In the rows, zero is written as 128.
Here are made-up nodes, facts about them, and rows of numbers that follow some of those facts. Name the node behind each unnamed row.

Facts:
betrepun Ψ:flival figri
bidru Σ:rufuzin pluski truskim busak
bipos Ψ:nugra Σ:bidru doflo veloklis pefem
boru Ψ:poskem viligru grusko Σ:guvatrom skinal ploflum
boruk Σ:vobo pladrel dubra
bosum Ψ:klifun poskem stotru
bragrun Σ:gutan boru paga staro
bredes Σ:trunibrak skiflir
bredrik Ψ:leklan Σ:setros
breguk Σ:flamol
brigreki Σ:guvatrom
brilom Σ:flovin sedrun bredrik paner
brimen Σ:nedro skinal
briplis Σ:klasto steber skamun
brusagum Σ:tudro fakluplir
bruskom Ψ:poskem Σ:staro
bruzise Ψ:tose Σ:kuplagre
busak Ψ:stotru Σ:zugu
deplol Σ:kugrur
desem Σ:guvatrom pluski grolum zugu
diten Σ:skeflik moval petir
dobir Σ:guvatrom
doflo Σ:dobir pladrel moval
dopla Ψ:flival viligru Σ:tuvin setros
drafemos Σ:lozom flufar
dravim Ψ:poskem stotru
drifun Ψ:tose sesustin
drufel Σ:dobir sorul
dubra Ψ:viligru Σ:skinal setros
fakluplir Ψ:greklok Σ:gutri
fastin Σ:stadan
fedri Σ:nipe stulo
fikin Σ:mavos moval
flaklekor Ψ:sesustin Σ:skamun
flamol Σ:podru
flebim Σ:mavos moval
flera Ψ:fakluplir
fletrak Ψ:guvatrom
fliram Ψ:poskem
flival Ψ:gresem poskem viligru
flotroskim Σ:pladrel
flovin Σ:saflok skinal
flufar Σ:flebim deplol
flugik Σ:guvatrom lozom
flupam Ψ:klifun poskem Σ:gutri
fudur Σ:vobo veloklis
gaklu Σ:rufuzin seges flupam
galim Ψ:poskem viligru
geger Σ:guvatrom teda
getum Ψ:koza
gobustus Ψ:pobam skoskon Σ:guvatrom paner
gomi Ψ:tofi
goskebon Ψ:tose Σ:flupam brimen
grami Ψ:bruskom poskem
grapam Σ:rufuzin
gregos Σ:dudram
greklok Ψ:saflok Σ:tudro
gresem Ψ:stotru Σ:doflo
grilar Ψ:bruskom klidagri vorir Σ:plura
grisos Ψ:pastil Σ:klasto flufar moval vegrik
grofler Ψ:plekle Σ:flamol
grorus Ψ:viligru Σ:guvatrom skinal
grumam Ψ:bruzise Σ:seges pladrel grapam
grusko Ψ:sesustin Σ:plura
gumam Ψ:poskem
gusta Σ:taflar
gutan Σ:zugu
gutri Ψ:stezim Σ:plura moval
guvatrom Ψ:poskem tose
kaskipe Ψ:sesustin Σ:flamol
kerak Ψ:trustoplik stostes viligru Σ:plezel grusko
kerin Σ:veloklis moval
kinak Σ:nure
kiskom Σ:stadan
klasto Σ:skeflik podru
klede Ψ:dopla
klidagri Ψ:gresem poskem
kliflu Ψ:viligru Σ:moval
klifun Ψ:trotaza Σ:stadan
kloskul Ψ:fikin poskem kaskipe Σ:potra truskim
klubro Ψ:boru
klugadra Σ:guvatrom
kogek Ψ:poskem
koza Ψ:poskem Σ:dudram lalel
kugrur Σ:leklan plura
kuplagre Σ:bredrik
lalel Ψ:boru poskem Σ:guvatrom
leklan Ψ:poskem Σ:guvatrom plura
lobin Ψ:tristir poskem dopla stotru Σ:rufuzin
lodil Σ:plekle tristir seges
lozom Σ:vobo klasto seges plabrugus skinal
mavos Ψ:poskem
mezin Ψ:guvatrom tose
mifal Σ:nuzoplu
mikir Ψ:pokufli pipevil Σ:betrepun
mogrus Σ:mavos koza staro petir
monis Ψ:zabegruk pluski grusko
mosa Ψ:galim grami Σ:flugik zoror
moval Σ:guvatrom
nalas Ψ:viligru suplok grusko Σ:vobo tudro staro raskem
nama Σ:pokufli
nedro Ψ:poskem grolum Σ:bredrik
nepla Ψ:stava Σ:plabrugus
neridin Ψ:vumi
netimek Ψ:poskem grorus Σ:flotroskim
netrul Σ:bidru gutri
nifis Σ:nure
ninipum Ψ:flupam Σ:dravim tudro
nipe Ψ:grilar
nugra Ψ:poskem
numon Ψ:gresem sesustin
nure Σ:guvatrom trinus
nuzi Ψ:tose
nuzoplu Ψ:penun sifafler Σ:brigreki
paner Σ:mavos tuvin
pastil Σ:pluski
pefem Ψ:fliram triklam
penun Ψ:saflok poskem getum
petir Σ:dudram pladrel
pipevil Ψ:klifun
plabrugus Σ:seges moval
pladrel Σ:plura
plakul Ψ:mavos tidi Σ:teda
plekle Ψ:trugre Σ:dudram ploflum
plezel Ψ:topel
plisan Ψ:fikin poskem sesustin viligru zoror Σ:gregos klede flaklekor pefem
plodul Ψ:poskem grilar
ploflum Σ:leklan brigreki grusko
ploplaflan Σ:steber grolum
plura Ψ:klidagri Σ:guvatrom
pluski Ψ:guvatrom Σ:brigreki
pobam Ψ:grilar Σ:skograstim pefem
pogor Σ:skinal traplim
pokufli Ψ:nipe poskem beti
poskem Σ:seges dopla busak
potra Ψ:grusko Σ:dudram stastur
raskem Ψ:grami vorir Σ:flupam gutri pefem
reples Σ:stadan
ridrin Σ:vobo deplol
rikil Ψ:klifun
rufuzin Ψ:poskem zevozar beti Σ:staro moval
saflok Σ:guvatrom dravim flugik drifun grusko
sedrun Σ:bredrik
seges Σ:guvatrom moval
seplir Ψ:poskem Σ:vobo trotaza
sesustin Ψ:poskem viligru
setros Ψ:nugra bruskom poskem sesustin tofi Σ:guvatrom moval
sifafler Ψ:nuzi
siklaske Σ:setros skeflon
skabrom Σ:guvatrom plura sorul
skamen Ψ:poskem nuzi viligru mosa Σ:kliflu sorul kiskom
skeflik Σ:guvatrom plura skinal
skeflon Σ:dravim
skesesku Ψ:grami vorir
skiflir Σ:kliflu zugu
skinal Ψ:gresem mosa Σ:moval
skograstim Σ:plekle
skoskon Ψ:klifun Σ:dravim skinal
sobrubrar Ψ:vobo tazul vagon
somudu Σ:plura plabrugus
sorul Σ:mavos brigreki skinal moval
sotru Ψ:zoror
stadan Σ:bramatrem vobo
staplim Ψ:flovin viligru Σ:moval nuzoplu
staro Σ:guvatrom dubra
stastur Σ:tudro podru
statrel Σ:nepla trunibrak
stava Ψ:trotaza
steber Ψ:poskem viligru trotaza busak grilar Σ:plabrugus grusko
stigruk Σ:deplol
stostes Σ:teges brude livu zite
stostil Σ:ploplaflan
stotru Ψ:sesustin Σ:guvatrom lobin setros kogek
stuse Σ:gobustus briplis
suplok Ψ:stotru
tabri Ψ:tose koza Σ:tristir dravim kugrur
taflar Ψ:poskem grusko Σ:sedrun
tazul Σ:trugre
teda Ψ:koza Σ:mavos leklan gregos flebim ploflum
teges Σ:bramatrem bredrik
tofi Ψ:poskem trugre
topel Ψ:flupam Σ:livu
tose Ψ:poskem
trafata Σ:flugik moval petir
traplim Σ:guvatrom lozom
triklam Σ:bredrik
trinus Ψ:sesustin Σ:pladrel
tristir Ψ:poskem Σ:flebim
trivar Σ:pluski dobir
trotaza Ψ:trugre
trugre Ψ:poskem tose Σ:saflok flamol
trunibrak Ψ:koza Σ:taflar plura ploflum
truskim Ψ:sesustin
trustoplik Ψ:poskem gumam trugre Σ:tazul boruk
tudro Σ:guvatrom moval
tuvin Ψ:saflok Σ:guvatrom dubra
vagon Ψ:poskem Σ:skeflik skinal
vaku Σ:klasto geger desem
vazu Σ:flotroskim
veloklis Ψ:poskem zoror Σ:gutan drufel
vibrik Ψ:fliram
viligru Ψ:poskem Σ:flotroskim
vira Ψ:poskem viligru skoskon Σ:bruzise bredes
vobo Ψ:viligru zoror Σ:plura
vorir Ψ:poskem koza grusko Σ:brude
vumi Ψ:tristir trugre zevozar Σ:vegrik
zabegruk Ψ:poskem tofi
zevozar Ψ:poskem viligru Σ:rufuzin drepevul
zite Ψ:zabegruk klifun Σ:stigruk
zoror Ψ:bosum
zudadra Ψ:kogek Σ:steber flaklekor skamun
zugu Ψ:poskem koza bosum Σ:bramatrem
zunom Σ:doflo trugre

Some nodes and their rows:
topel: [127 142 135 140 137 140 128 140 129 120 127 135 143 145 123 139 119 123
 114 139 100 110 142 143 107 155 127 115 144 115 145 126 134 117 150 139
 176 120 117 102 121 143 130 163 151 132 145  98 129 151 140 123 122 114]
stotru: [143 116 141 143 115 117 132 111 120 147 145 125 139 131 118 130 135  99
 137 151 117 151 146 132  97 137 119 120 133 134 135 125 135  83 131 126
 185 116 110 128 140 160 137 107 122 120 157 123  89  92 122 144 116 133]
bramatrem: [145 163 131 118 136 143 135 141 140 113  96 138 156 128 114 154 109 132
 117  91 129 123 136 134 175 126 114 120 107 129 130 127 130 171 138 150
  89 134 110 129 118 151 121 136 105 154 117 136 163 156 131 108 114 100]
plekle: [ 98 122 121 121 128 127 119 150 116 116 138 131 109 117 131 107 125 122
 134 117 133 132 119 129 131 131 132 149 129 126 123 134 136 138 113 123
 160 136 130 133  98 146 140 115 129 113 146 135 133 121 125 137 131 138]
flovin: [144 134 120 133 114 118 108 117 118 141 138 122 134 129 124 135 130 107
 131 124 146 146 130 139 117 127 119 132 134 134 133 121 133 108 130 125
 172 121 135 136 123 138 137 117 113 120 135 119 104 113 129 136 120 124]
skoskon: [130 108 131 132 123 113 116 118 114 145 150 118 124 135 122 111 132 112
 122 151 113 137 126 141  97 142 121 132 147 133 142 124 136  94 123 121
 157 114 131 128 137 139 135 120 130 121 130 120  83 107 130 137 114 122]
gumam: [143 135 121 133 143 154 130 139 141 127 138 147 105 127 134 131 130 134
 118 128 135 137 147 115 100 136 129 137 118 119 141 129 118 127 150 112
 162 124 130 110 108  88 125 144 156 129 136 125 112 136 130 120 147 135]
statrel: [118 132 144 140 118 116 140 128 122 131 130 111 122 138 136 134 129 128
 140 145 112 125 123 135 126 135 136 118 150 125 118 129 134 103 112 139
 140 134 124 135 159 149 134 126 120 132 134 112 150 123 132 144 131 126]
boru: [128 118 126 125 114 115 118 120 114 133 139 125 149 121 120 127 137 118
 133 132 128 134 130 130 121 128 129 117 142 136 134 130 133 114 139 129
 151 125 127 129 123 159 135 109 123 115 139 129  96 116 125 131 119 140]
grusko: [124 121  99 116 134 118  90 135 120 119 131 123 136 113 117 123 121 124
 130 104 158 151 131 137 128 118 142 140  88 129 130 124 130 156 121 144
 161 115 126 134  89 130 129 114 123 114 146 147 145 119 121 127 123 120]
steber: [110 124 117 111 128 125  99 124 111 112 112 131 129 109 122 105 124 123
 126 120 134 109 104 129 142 135 144 123 148 134 137 132 129 150 137 129
 119 130 154 125  94 128 130 129 138 106 124 132 104 133 132 125 123 140]
plabrugus: [121 128 124 125 125 118 127 132 124 123 122 117 125 126 128 127 123 135
 129 113 139 135 115 132 150 116 133 136 123 130 119 128 133 143 100 136
  97 133 135 145 131 140 130 118 109 134 111 135 168 122 127 130 123 119]
bragrun: [130 130 158 136 118 118 167 111 130 141 130 125 136 144 126 136 132 122
 142 151  93 115 133 128 129 133 113 108 147 129 116 132 133  98 120 133
 134 139 106 131 173 170 130 123 115 135 133 120 117 116 126 142 124 126]
gregos: [ 97 133 129 130 130 121 131 149 124 112 108 118  96 120 134 106 118 132
 138 116 134 129 108 123 151 126 154 142 115 126 114 133 126 146  88 138
 135 144 134 138 126 120 127 125 116 125 128 133 186 116 129 138 138 131]
stastur: [117 133 129 116 127 113 118 111 132 135 116 119  84 133 132 121 134 120
 134 130 131 122 104 133 147 127 120 127 122 133 115 126 126 120  96 126
 118 130 126 140 171 107 121 140 113 125 104 131  97 120 130 142 131 115]
mosa: [136 115 128 127 121 118 115 104 123 138 138 124 139 126 124 123 139 118
 134 146 126 134 131 131 104 129 127 119 129 132 130 125 126 102 139 126
 148 117 123 124 137 127 127 128 134 111 139 123  86 116 123 133 125 137]
desem: [124 140 147 132 120 119 151 122 132 131 114 126 131 138 122 136 128 120
 138 139 102 120 124 129 150 131 121 114 137 133 116 132 131 113 116 136
 117 138 105 135 163 162 127 127 109 136 128 124 118 120 128 138 121 120]
kaskipe: [127 139 114 108 130 123  86  86 137 141 125 139  85 131 124 122 144  98
 133 134 141 128 107 131 127 134 107 126 119 134 128 123 118 105 134 116
 151 116 121 120 155  71 118 158 132 103 123 135  32 125 129 142 133 122]

Which node is each row?
No name comes twice in this set of rows, the named rows included.
[136 138 134 125 128 131 144 136 135 125 116 128 133 129 124 138 118 135
 126 111 132 132 128 125 156 119 124 130 117 131 120 129 131 151 119 134
  84 138 125 140 128 140 126 118 107 148 111 139 155 131 128 120 122 115]  paga
[118 123 109 131 136 119 110 134 127 117 129 115 143 135 131 138 122 145
 128 111 140 117 121 143 142 109 140 122 121 118 120 123 130 163 114 147
 117 134 140 134 124 141 133 131 120 131 114 127 205 143 130 124 129 111]  deplol
[112 119 130 119 129 128 125 141 114 126 137 126 129 127 121 103 120 124
 125 124 125 121 116 135 131 133 125 141 151 128 135 130 138 134 126 120
 120 128 142 134 106 146 138 123 127 123 122 131 122 126 130 128 121 127]  nepla
[136 150 146 145 106 128 138 129 123 129 126 111 126 140 141 151 121 133
 130 137 118 133 131 134 116 142 133 121 152 124 131 127 135 101 135 143
 127 121 134 135 154 123 134 134 121 147 136 101 147 137 136 135 125 122]  gusta
[100 140 134 129 122 114 117 121 125 122 110 118  79 128 136 115 128 114
 141 137 119 118 103 132 143 141 135 128 131 128 117 130 125 117  97 139
 148 135 124 130 162 112 125 145 121 122 126 122 132 123 133 150 135 120]  briplis
[119 114 119 120 136 128 124 153 119 119 126 133 133 119 119 106 118 126
 114 110 128 137 127 132 137 133 132 147 123 134 140 132 134 147 122 123
 124 128 135 131  85 153 132 112 127 128 122 141 120 119 126 117 114 125]  flupam
[132 139 123 105 134 141 121 127 132 117 103 145 130 104 109 118 117 119
 132  98 145 135 122 113 162 124 126 132 106 141 129 133 124 165 139 125
  94 129 130 130  88 121 120 118 122 124 127 156 103 120 123 117 122 139]  truskim
[113 118 147 130 125 121 148 118 123 128 128 141 133 120 119 116 137 114
 142 152  87 109 127 121 132 143 122 104 141 136 125 139 127 100 129 126
 152 138 103 114 150 183 126 118 131 112 151 132  77 112 123 139 124 147]  bipos
[131 118 112 118 159 135 114 140 132 126 143 143 154 130 109 116 120 122
 116 107 123 126 137 141 132 122 112 140 109 122 139 125 132 164 126 125
 152 127 119 117  88 158 132 133 135 121 130 145 131 134 127 113 123 109]  trotaza
[134 134 127 119 131 134 131 132 122 122 120 148 161 115 113 129 127 120
 123 116 124 118 133 122 154 128 116 120 133 141 134 133 128 146 149 125
 106 135 122 119 102 164 128 117 122 125 125 137  89 133 126 110 114 138]  veloklis

Now the same nodes, written a new way:
Some nodes and their rows:
brusagum: [129 120 122 135 124 133 124 117 127 132 124 134 118 123 125 130 135 142
 123 126 125 121 124 108 125 133 125 131 130 138 126 114 130 121 123 117
 117]
vazu: [133 116 122 132 123 136 123 117 124 137 123 139 117 123 126 132 133 147
 122 126 124 123 126 111 126 134 120 131 131 139 125 114 131 120 124 117
 118]
vira: [120 115 122 132 119 138 124 118 112 138 124 138 119 127 130 124 128 123
 122 137 124 122 113 128 138 154 114 131 118 132 129 113 152 122 124 119
 123]
dudram: [142 115 123 128 144 136 124 115 113 126 123 120 118 151 120 124 129 149
 126 124 123 137 127 108 134 124 110 130 131 132 133 152 126 122 123 122
 126]
gregos: [132 119 123 132 127 136 123 117 118 141 123 143 116 124 123 132 132 155
 122 126 126 122 131 108 130 140 116 130 127 139 125 114 132 120 124 117
 118]
paga: [141 115 123 128 143 134 124 117 115 125 124 120 117 151 120 125 131 138
 124 124 124 142 122 109 130 123 110 130 134 132 138 160 127 126 123 128
 127]
mogrus: [128 124 123 135 127 129 123 118 130 127 127 128 119 124 123 131 133 139
 121 126 131 121 119 109 127 133 129 132 127 144 126 114 132 120 123 117
 116]
ploflum: [140 116 127 132 118 148 124 118 119 137 124 142 118 124 134 128 134 148
 123 126 123 121 130 116 125 126 141 132 138 132 124 114 130 119 123 118
 122]
getum: [138 115 125 129 141 127 124 116 113 126 125 119 118 147 120 123 125 132
 124 126 124 131 123 111 129 122 110 131 120 132 130 153 126 128 123 128
 118]
flufar: [130 121 123 135 126 132 124 118 129 130 127 135 118 124 124 134 133 143
 121 127 129 122 121 109 127 134 125 132 126 145 125 113 132 120 124 116
 116]
deplol: [138 116 124 131 120 143 123 117 124 136 124 140 118 124 128 132 133 144
 122 127 123 122 125 117 125 131 127 131 132 138 125 114 128 120 124 117
 124]
kloskul: [124 115 129 133 129 138 124 117 113 143 125 133 117 122 129 130 133 125
 121 131 133 122 112 118 127 140 113 131 119 132 126 113 136 121 125 119
 117]
fedri: [132 115 122 131 124 134 123 118 126 130 124 132 118 125 124 128 135 139
 122 126 124 123 123 113 123 129 116 132 132 136 126 114 128 121 124 118
 118]
nifis: [128 118 121 134 121 135 124 117 124 137 124 138 118 123 125 127 136 144
 123 126 124 122 129 111 122 132 118 131 133 133 126 115 129 120 124 118
 116]
klugadra: [117 141 119 149 115 128 148 173 118 139 121 141 134 119 134 123 156 149
 122 132 119 120 160 107 116 122 172 143 165 127 138 157 138 121 135 120
 112]
kerak: [130 115 123 132 118 139 124 118 121 127 123 140 119 140 123 125 124 125
 122 131 121 122 124 124 135 142 131 132 119 133 126 114 143 121 124 118
 129]
betrepun: [139 114 122 129 141 130 124 115 113 126 124 120 117 157 121 124 125 131
 126 125 122 140 123 112 133 124 111 131 121 131 136 156 127 129 123 127
 127]
tuvin: [117 134 119 152 117 122 144 165 120 146 123 143 122 120 130 123 151 142
 122 140 122 120 156 108 116 124 154 136 149 128 135 143 134 121 133 119
 113]

Rows to name:
No name comes twice in this set of rows, the named rows included.
[136 116 123 133 119 142 123 117 122 148 124 154 117 124 129 135 133 151
 122 127 124 122 132 118 123 138 114 130 131 141 124 111 128 120 124 117
 123]  stadan
[118 114 123 135 117 134 163 171 111 132 120 121 140 121 143 121 137 124
 122 136 121 118 147 108 117 121 113 132 132 124 127 204 128 129 131 168
 111]  guvatrom
[128 116 130 135 118 141 124 117 112 133 124 130 119 125 133 125 123 125
 122 135 124 120 114 129 141 145 130 131 118 133 124 112 149 122 124 117
 130]  steber
[123 116 130 136 127 135 125 118 112 142 128 127 117 122 129 126 131 125
 122 135 131 122 112 122 126 134 112 130 119 133 127 114 134 122 124 119
 117]  vorir
[120 128 121 141 117 133 131 142 120 143 123 143 119 122 130 125 146 150
 121 128 123 121 147 109 118 127 145 133 150 130 130 126 132 121 127 119
 115]  saflok
[118 113 116 148 117 118 123 159 183 132 185 152 115 124 128 125 160 117
 118 172 124 171 111 197 112 122 110 158 140 141 157 113 124 144 123 119
 121]  bredrik
[126 116 122 138 119 133 124 118 119 129 123 147 121 134 120 125 123 128
 122 132 124 120 127 116 137 151 135 132 118 133 125 113 148 120 124 117
 124]  nalas
[135 120 123 142 114 155 133 147 127 125 123 122 137 120 148 123 147 124
 122 130 117 117 131 127 116 121 211 166 164 128 128 118 131 119 124 122
 117]  skeflik
[129 125 122 138 119 134 124 121 133 127 128 132 118 123 127 131 136 136
 122 126 125 121 119 112 122 129 145 133 131 141 125 113 134 120 124 117
 116]  lozom
[120 116 124 133 122 137 124 121 114 129 124 131 122 124 128 125 126 123
 121 132 126 121 113 121 136 148 118 131 118 133 126 113 151 122 126 118
 118]  skamen
[202 112 188 142 117 179 131 114 112 125 144 149 144 121 120 130 122 122
 132 140 114 120 116 144 117 120 210 144 119 129 124 111 126 118 121 118
 174]  grusko
[123 116 141 129 124 152 127 117 110 147 124 128 119 121 141 133 134 122
 122 136 133 120 111 129 131 139 113 130 119 132 126 112 144 121 124 122
 121]  seplir

Now the same nodes, written a new way:
Known rows:
traplim: [147 153 136 111 136 128 124 148 135 122 140 129 163 112 145 134 122 153
 126 130 140 123 116 150 130 133 119]
kerin: [131 153 126 114 123 159 110 171 103 108 121 130 130 109 126 134 121 164
 122 118 124 136 117 135 122 158 134]
setros: [150 100  81 139 160  81 173 138 164 162 139 153 110 140 130 128 124 137
 103 104 120 110 132 134 111 142 122]
skiflir: [149 179 129 153 132 145 134 139 112 131 124 135 108 133 139 131 138 156
 138 126 119 144 123 137 124 167 133]
dubra: [125 111 115 119 156  88 143 149 129 142 132 147 143 148 134 124 119 157
 104 116 117 111 142 150 129 132 139]
tristir: [108  90 149  96 118  98 159 140  97 157 166 133 156 145 118 128 128 126
 119 134 145 134 123 127 117 116 118]
bruskom: [121 113 105  89 118 148 141 145 102 131 118 111 113 148 131 109 126 149
 120 106 151 117 129 115 130 131 115]
petir: [138 111 159 108 100 122 128 154 138 111 140 145 158 124 118 131 109 142
 111 131 132 118 111 137 111 128 120]
briplis: [145 167 142 117 140 172  97 111 121 139 148 112 143 114 139 134 126 109
 133 148 136 159  93 150 142 117 119]
stuse: [150 174 128 116 150 169  99 119 111 139 144 121 139 104 139 137 120 129
 132 138 141 144 105 147 144 127 117]
viligru: [100  98 147  81 104 119 114 134  77 107 109 111 148 155 128 108 113 137
 137 125 151 111 159 112 151  95 135]
beti: [122 117 137 132  98 130 134  89 111 122 109 104 109 147 121 112 140  97
 146 134 141 126 162  95 136  87 123]
kuplagre: [167 192 115 163 135 107 156 101 133 133 127 147 123 128 152 130 146 159
 153 134 117 126 153 138 125 141 115]
fudur: [120 154 143 116 121 151 104 182 120 105 118 127 127 106 132 141 134 162
 133 120 133 146 114 134 124 154 149]
zugu: [132 108 111 186 162 114 184 133 143 155 110 131  76 170 118 120 154 119
 111 112 100 149 118 141 112 176 152]
seges: [145 111 162 137 111 114 154 144 148 116 149 147 153 136 120 126 112 143
 115 132 132 123 111 140 102 145 118]
lobin: [126 104  85 131 142 115 140 148 122 137 125 148 110 137 121 123 109 144
  91 110 111 104 144 125 118 148 127]
dravim: [139  69 135 140 155  63 174 126 189 157 152 152 156 159 126 120 126 108
 109 120 123 117 131 146 109  98 127]

Which node is each row?
No name comes twice in this set of rows, the named rows included.
[144 153 138 125 124 133 131 155 123 121 139 134 141 126 132 130 120 153
 120 125 128 127 114 143 114 154 123]  sorul
[144  86 184 136 111  99 158 157 169  94 136 148 177 134 108 123 109 133
 113 123 117 109 119 139  97 134 125]  pladrel
[155 152  86 164 131  83 162  79 120 154 119 131 119 129 148 118 121 126
 161 121 126 122 131 140 138 163 126]  bruzise
[119 101 128  84 100 141 145 129  93 134 134  97 138 142 113 108 109 127
 137 127 156 117 100 119 138 132  95]  koza
[143 153 145 111 130 139 126 139 124 132 152 133 145 117 133 134 116 138
 124 136 137 137  99 148 126 138 115]  geger
[131 137  65 116 123 109 120 123 107 134 118 132 114 100 126 137 103 139
 137 112 138 116 112 131 143 170 125]  goskebon
[146 128 142 125 109 121 125 141 148 104 135 138 160 117 130 132 110 145
 124 126 128 111 129 134 118 125 114]  nure
[143 119 144 133  99 132 126 154 133  97 121 142 138 122 114 128 105 155
 107 123 122 104 128 125 107 148 119]  grapam
[ 99  90 102 110 124 120 103 144 124 116 112 135 120 116 118 144 124 131
 112 117 121 105 149 107 133 107 137]  netimek
[133 104 111 111 175 142  81 122 149 118  93 107 146 137 157 122 119  91
 134 111 135 135 111 149 168  78 162]  kaskipe
[120 101 135 112 110 116 138 121  85 148 152 132 147 119 103 128 103 106
 112 133 153 139 115 128 123 147 118]  plekle
[129 135 100 115 149 113 140 140  94 145 130 133 126 148 143 116 119 164
 107 123 120 113 161 138 139 136 126]  dopla

